Below are the code and all the weights of a small trained network. Each question names an input and a target symbol and asks about switching units off, where a switched-off unit gives its printed mean instead of its output.

import numpy as np


def w(rows, s, z=0):
    codes = np.array(rows[::2]) - 128.0
    scale = np.full(codes.shape[1], s)
    scale[-1] = z or s
    return codes * scale


def f(y):
    return y / 2 * (1 + np.tanh(0.7978845608 * (y + 0.044715 * y**3)))


def softmax(a):
    e = np.exp(a - a.max(-1, keepdims=True))
    return e / e.sum(-1, keepdims=True)


def log_softmax(a):
    a = a - a.max(-1, keepdims=True)
    return a - np.log(np.exp(a).sum(-1, keepdims=True))


def net(x, mask):
    ids = ['αγδζλμπστψ'.index(c) for c in x.split()]
    T = len(ids)
    res = E[ids] + P[:T]
    r = res
    for j in range(3):
        rows = slice(2 * j, 2 * j + 2)
        q, k, v = (r @ M[0][rows].T for M in (Q, K, V))
        z = softmax(np.where(np.tri(T) > 0, q @ k.T / 2**0.5, -1e9)) @ v
        o = O[0][rows]
        res = res + np.where(mask[j], z, o[:, -1]) @ o[:, :-1]
    y = f(res @ A[0][:, :-1].T + A[0][:, -1])
    res = res + np.where(mask[3:11], y, B[0][:, -1]) @ B[0][:, :-1]
    return log_softmax(res[-1] @ U[:, :-1].T + U[:, -1])


Q, K, V, O, A, B = {}, {}, {}, {}, {}, {}
E = w([
[150,108,191,109,111,139],'α',
[139,139,118,175,141,208],'γ',
[15,111,89,80,144,133],'δ',
[124,158,93,215,184,105],'ζ',
[110,127,176,99,148,78],'λ',
[155,99,148,154,102,197],'μ',
[123,138,98,196,149,216],'π',
[91,132,148,116,158,78],'σ',
[196,126,2,66,75,64],'τ',
[78,126,118,133,202,66],'ψ',
],0.02)
P = w([
[154,248,189,99,142,142],'0',
[124,167,157,135,110,156],'1',
[124,143,143,146,124,157],'2',
[124,126,132,155,133,160],'3',
[125,112,124,157,144,165],'4',
[125,101,117,162,154,169],'5',
[126,89,106,158,163,172],'6',
[123,79,98,158,170,178],'7',
],0.017)
Q[0] = w([
[142,58,186,167,214,181],'H1',
[29,159,155,202,119,189],'H1',
[42,85,198,127,110,85],'H2',
[149,38,116,107,153,109],'H2',
[140,8,202,38,101,41],'H3',
[162,80,191,139,2,233],'H3',
],0.0091)
K[0] = w([
[207,76,29,102,142,119],'H1',
[143,189,64,117,79,115],'H1',
[85,144,155,94,108,115],'H2',
[126,53,74,124,96,95],'H2',
[127,63,198,70,146,63],'H3',
[170,107,181,105,116,251],'H3',
],0.012)
V[0] = w([
[143,156,81,116,51,124],'H1',
[103,158,60,146,141,69],'H1',
[124,134,151,110,147,74],'H2',
[243,126,85,220,142,88],'H2',
[104,145,249,151,78,89],'H3',
[115,103,144,78,101,70],'H3',
],0.011)
O[0] = w([
[212,161,33,2,194,127,127],'H1',
[153,95,104,197,23,108,161],'H1',
[151,149,123,56,34,112,112],'H2',
[46,185,79,106,62,107,2],'H2',
[61,48,104,139,104,171,99],'H3',
[134,232,35,236,181,203,30],'H3',
],0.0076,0.0083)
A[0] = w([
[84,131,74,188,132,100,24],'N1',
[69,156,131,69,115,142,2],'N2',
[154,203,55,177,152,207,66],'N3',
[149,61,85,180,179,162,120],'N4',
[48,150,106,146,225,110,135],'N5',
[95,77,27,144,128,146,108],'N6',
[167,148,35,134,75,52,196],'N7',
[248,105,165,165,145,123,211],'N8',
],0.013,0.0047)
B[0] = w([
[180,92,89,139,155,241,136],'N1',
[126,174,94,95,104,71,129],'N2',
[97,146,108,171,57,246,142],'N3',
[172,122,79,195,156,153,244],'N4',
[104,137,159,108,73,120,195],'N5',
[90,161,115,103,86,40,157],'N6',
[130,65,164,118,171,130,194],'N7',
[82,174,156,88,76,92,248],'N8',
],0.013,0.011)
U = w([
[154,128,74,70,88,60,147],'α',
[126,115,120,105,136,60,11],'γ',
[116,168,69,113,109,101,108],'δ',
[171,93,90,64,183,11,101],'ζ',
[129,128,111,109,138,58,33],'λ',
[11,161,210,90,42,26,196],'μ',
[118,108,121,106,135,69,3],'π',
[114,122,114,113,136,73,11],'σ',
[116,53,108,194,254,156,234],'τ',
[107,126,117,107,151,74,14],'ψ',
],0.0077,0.0058)

Each question gives the input, a string of symbols that net reads in full, and the target symbol t.
The units are the heads (2 rows each of Q, K, V and O) and the neurons (one row each of A and B). Each row of codes is followed by its name. A weight is (code - 128) times the scale printed after its matrix; where a second scale follows, it is the last column's (O, A, B and U).
mask holds one flag per unit, heads first, then neurons. A switched-off unit (its flag False) gives its mean, the last column of its rows in O or B, instead of its output. The means were averaged over made-up inputs and are rounded, as every weight is.
A unit's drop is (log p(t) with every unit on - log p(t) with that unit switched off) / (log p(t) with every unit on - log p(t) with every unit switched off).
The circuit of an input: a set's keep is (log p(t) with only the set's units on - log p(t) with every unit switched off) / (log p(t) with every unit on - log p(t) with every unit switched off). Starting from all 11 units, units are removed one at a time, each time the one whose removal leaves the highest keep (on an exact tie, the one counted first), for as long as the keep stays at least 0.8.
circuit, biggest first: the units of the circuit, biggest drop first
k most important neurons: the k neurons with the biggest drops, biggest first
heads that matter: for each layer, one digit per head in row order, 1 if its drop is at least 0.15 and else 0, layers parted by /
drop of u: that unit's drop, to one decimal
input γ μ λ δ μ ζ δ σ, target μ: heads that matter -> 101
input α α τ δ α ψ δ ζ, target ζ: circuit, biggest first -> H3, H1
input δ ζ δ σ δ δ, target τ: circuit, biggest first -> H2
input δ γ δ ζ ψ ψ ψ σ, target μ: 3 most important neurons -> N8, N7, N1
input λ ζ τ ζ λ μ, target ζ: 2 most important neurons -> N7, N5
input ψ ψ δ λ δ δ δ π, target μ: heads that matter -> 001
input δ τ π ζ π, target ζ: heads that matter -> 111
input λ δ μ δ δ λ δ ψ, target μ: heads that matter -> 011
input λ σ λ α ψ λ, target τ: heads that matter -> 101
input δ α δ α, target τ: heads that matter -> 101
input δ μ δ λ π δ γ τ, target τ: 2 most important neurons -> N7, N1
input ζ δ μ σ λ ζ δ α, target μ: 3 most important neurons -> N8, N7, N1
input ψ π δ δ α τ ζ α, target α: circuit, biggest first -> H1, H3, N8, N4
input τ μ π μ α ζ σ, target ζ: circuit, biggest first -> H1
input α δ ζ ζ δ γ δ ψ, target μ: heads that matter -> 001
input δ τ ψ δ, target δ: 2 most important neurons -> N3, N6
input α λ δ τ μ, target α: heads that matter -> 100
input α δ μ μ ψ ψ ζ, target μ: heads that matter -> 001
input σ λ σ, target τ: 2 most important neurons -> N8, N6
input α δ τ ψ π δ δ δ, target α: circuit, biggest first -> H1
input δ δ δ δ μ ψ α, target μ: heads that matter -> 000
input ζ ζ δ ζ δ τ, target ζ: circuit, biggest first -> N7, N6, H2, N8
input λ ζ γ τ δ, target ζ: heads that matter -> 100
input ζ σ τ δ π γ, target ζ: circuit, biggest first -> H3, H1
input τ δ δ π δ, target δ: circuit, biggest first -> H3, H1, N3
input ζ α γ ζ τ ζ ζ λ, target ζ: 2 most important neurons -> N7, N8
input μ δ τ, target τ: 3 most important neurons -> N7, N8, N3
input μ λ δ π, target μ: most important neuron -> N4
input ζ λ τ δ δ γ α, target α: 2 most important neurons -> N8, N4
input δ λ α τ δ ζ δ μ, target ζ: drop of N8 -> -0.2
